Below are the code and all the weights of a small trained network. Each question names an input and a class and asks about switching units off, where a switched-off unit gives its printed mean instead of its output.

import numpy as np


def w(rows, s, z=0):
    codes = np.array(rows[::2]) - 128.0
    scale = np.full(codes.shape[1], s)
    scale[-1] = z or s
    return codes * scale


def f(y):
    return y / 2 * (1 + np.tanh(0.7978845608 * (y + 0.044715 * y**3)))


def log_softmax(a):
    a = a - a.max(-1, keepdims=True)
    return a - np.log(np.exp(a).sum(-1, keepdims=True))


def net(x, mask):
    res = np.array(x, float).reshape(1, 6) / 4 @ E
    y = f(res @ A[0][:, :-1].T + A[0][:, -1])
    res = res + np.where(mask, y, B[0][:, -1]) @ B[0][:, :-1]
    return log_softmax(res[-1] @ U[:, :-1].T + U[:, -1])


A, B = {}, {}
E = w([
[255,197,138,173],'x0',
[198,161,106,45],'x1',
[70,184,163,135],'x2',
[143,95,229,121],'x3',
[150,69,187,215],'x4',
[179,88,100,122],'x5',
],0.0098)
A[0] = w([
[64,155,151,199,254],'neuron 1',
[134,87,118,131,85],'neuron 2',
[212,65,200,183,223],'neuron 3',
[168,237,99,107,228],'neuron 4',
[196,140,100,74,118],'neuron 5',
[190,58,102,166,156],'neuron 6',
[169,228,101,119,223],'neuron 7',
[77,22,61,34,225],'neuron 8',
[168,193,134,94,173],'neuron 9',
[122,117,8,136,172],'neuron 10',
[154,198,112,115,161],'neuron 11',
[103,150,156,206,181],'neuron 12',
[75,135,147,3,163],'neuron 13',
[158,218,169,155,194],'neuron 14',
[156,126,93,137,217],'neuron 15',
],0.012,0.0045)
B[0] = w([
[62,60,98,73,219],'neuron 1',
[171,131,121,168,132],'neuron 2',
[152,61,187,180,251],'neuron 3',
[123,237,183,147,241],'neuron 4',
[86,141,158,184,202],'neuron 5',
[164,101,115,198,192],'neuron 6',
[148,216,204,157,232],'neuron 7',
[214,140,29,92,235],'neuron 8',
[131,224,226,121,197],'neuron 9',
[145,217,30,222,209],'neuron 10',
[60,222,190,169,188],'neuron 11',
[84,73,140,106,193],'neuron 12',
[151,163,136,52,204],'neuron 13',
[62,155,244,83,210],'neuron 14',
[118,138,178,254,173],'neuron 15',
],0.0084,0.012)
U = w([
[186,139,35,213,43],'0',
[252,23,156,239,159],'1',
[14,42,175,108,211],'2',
[174,117,115,30,197],'3',
[90,243,223,143,2],'4',
],0.011,0.0025)

Each question gives the input, the list of numbers given to net, and the class t.
The units are the neurons (one row each of A and B). Each row of codes is followed by its name. A weight is (code - 128) times the scale printed after its matrix; where a second scale follows, it is the last column's (A, B and U).
mask holds one flag per neuron, in row order. A switched-off neuron (its flag False) gives its mean, the last column of its row in B, instead of its output. The means were averaged over made-up inputs and are rounded, as every weight is.
A unit's drop is (log p(t) with every unit on - log p(t) with that unit switched off) / (log p(t) with every unit on - log p(t) with every unit switched off).
The circuit of an input: a set's keep is (log p(t) with only the set's units on - log p(t) with every unit switched off) / (log p(t) with every unit on - log p(t) with every unit switched off). Starting from the 12 units with the biggest drops (on a tie, the unit counted first), units are removed one at a time, each time the one whose removal leaves the highest keep (on an exact tie, the one counted first), for as long as the keep stays at least 0.8.
units of the circuit, in order: the units of the circuit, biggest drop first
top k neurons: the k neurons with the biggest drops, biggest first
drop when u is switched off: that unit's drop, to one decimal
input [-4,-8,-7,-7,4,7], class 0: units of the circuit, in order -> neuron 10
input [-7,-6,2,-2,7,7], class 1: top 2 neurons -> neuron 8; neuron 14
input [1,-5,0,-2,-8,5], class 0: units of the circuit, in order -> neuron 14; neuron 10
input [3,4,0,-5,7,1], class 1: top 3 neurons -> neuron 6; neuron 3; neuron 13
input [-7,-8,4,-5,-2,2], class 0: top 3 neurons -> neuron 8; neuron 10; neuron 14
input [-5,2,-8,-2,2,7], class 0: top 2 neurons -> neuron 8; neuron 10
input [-7,7,8,-5,0,1], class 3: top 2 neurons -> neuron 8; neuron 13
input [8,-8,-3,-1,2,-6], class 2: drop when neuron 14 is switched off -> 0.1
input [2,-2,-2,-5,0,8], class 0: drop when neuron 3 is switched off -> 0.1
input [-4,5,-1,-4,7,-6], class 2: drop when neuron 10 is switched off -> 0.3
